Below is a small trained network, with its code and all its weights. Each question gives an input and a class and asks what happens when units are switched off, that is, made to give their printed mean instead of their output.

import numpy as np


def w(rows, s, z=0):
    codes = np.array(rows[::2]) - 128.0
    scale = np.full(codes.shape[1], s)
    scale[-1] = z or s
    return codes * scale


def f(y):
    return y / 2 * (1 + np.tanh(0.7978845608 * (y + 0.044715 * y**3)))


def log_softmax(a):
    a = a - a.max(-1, keepdims=True)
    return a - np.log(np.exp(a).sum(-1, keepdims=True))


def net(x, mask):
    res = np.array(x, float).reshape(1, 6) / 4 @ E
    y = f(res @ A[0][:, :-1].T + A[0][:, -1])
    res = res + np.where(mask, y, B[0][:, -1]) @ B[0][:, :-1]
    return log_softmax(res[-1] @ U[:, :-1].T + U[:, -1])


A, B = {}, {}
E = w([
[180,226,138,202,139],'x0',
[13,139,97,141,246],'x1',
[111,125,101,157,115],'x2',
[114,126,108,151,117],'x3',
[112,125,108,154,116],'x4',
[63,208,107,59,83],'x5',
],0.013)
A[0] = w([
[176,201,152,170,100,17],'n1',
[213,94,141,130,9,18],'n2',
[223,16,157,201,134,137],'n3',
[99,112,151,157,196,4],'n4',
[112,18,144,81,55,35],'n5',
[95,201,134,65,4,116],'n6',
[186,187,144,178,138,59],'n7',
],0.02,0.0038)
B[0] = w([
[118,75,97,127,56,197],'n1',
[1,147,195,137,171,248],'n2',
[226,187,86,116,184,253],'n3',
[86,153,172,129,128,182],'n4',
[128,57,104,136,23,206],'n5',
[222,174,100,126,195,220],'n6',
[128,62,124,123,64,200],'n7',
],0.024,0.027)
U = w([
[205,164,90,98,154,91],'0',
[17,138,188,118,137,254],'1',
[142,24,92,94,10,62],'2',
],0.011,0.0026)

Each question gives the input, the list of numbers given to net, and the class t.
The units are the neurons (one row each of A and B). Each row of codes is followed by its name. A weight is (code - 128) times the scale printed after its matrix; where a second scale follows, it is the last column's (A, B and U).
mask holds one flag per neuron, in row order. A switched-off neuron (its flag False) gives its mean, the last column of its row in B, instead of its output. The means were averaged over made-up inputs and are rounded, as every weight is.
A unit's drop is (log p(t) with every unit on - log p(t) with that unit switched off) / (log p(t) with every unit on - log p(t) with every unit switched off).
most important unit: the unit with the biggest drop
k most important neurons: the k neurons with the biggest drops, biggest first
drop of u: that unit's drop, to one decimal
input [-7,0,4,6,4,8], class 0: most important unit : n6
input [5,-3,-3,-7,-8,-3], class 2: 3 most important neurons : [n7 n1 n6]
input [0,-5,-2,-1,0,-3], class 1: 2 most important neurons : [n2 n6]
input [-7,4,-2,6,0,5], class 2: 2 most important neurons : [n3 n2]
input [6,-6,-4,7,-5,3], class 1: 2 most important neurons : [n2 n5]
input [5,-6,-6,-8,4,-3], class 1: 2 most important neurons : [n2 n5]
input [7,-6,-8,4,-7,2], class 2: 2 most important neurons : [n1 n7]
input [0,3,6,-8,6,1], class 1: 2 most important neurons : [n3 n6]
input [1,0,3,2,-8,0], class 2: 4 most important neurons : [n2 n3 n6 n4]
input [-8,4,1,5,-5,7], class 2: 3 most important neurons : [n3 n5 n2]
input [8,-5,6,-3,4,0], class 2: 2 most important neurons : [n1 n7]
input [-5,5,7,-2,-6,6], class 0: drop of n2 : 8.4
input [3,7,4,-3,-7,-3], class 1: drop of n3 : 1.1
input [-1,6,5,-1,-5,-1], class 1: most important unit : n3
input [-3,-3,1,8,8,4], class 0: drop of n6 : 8.2
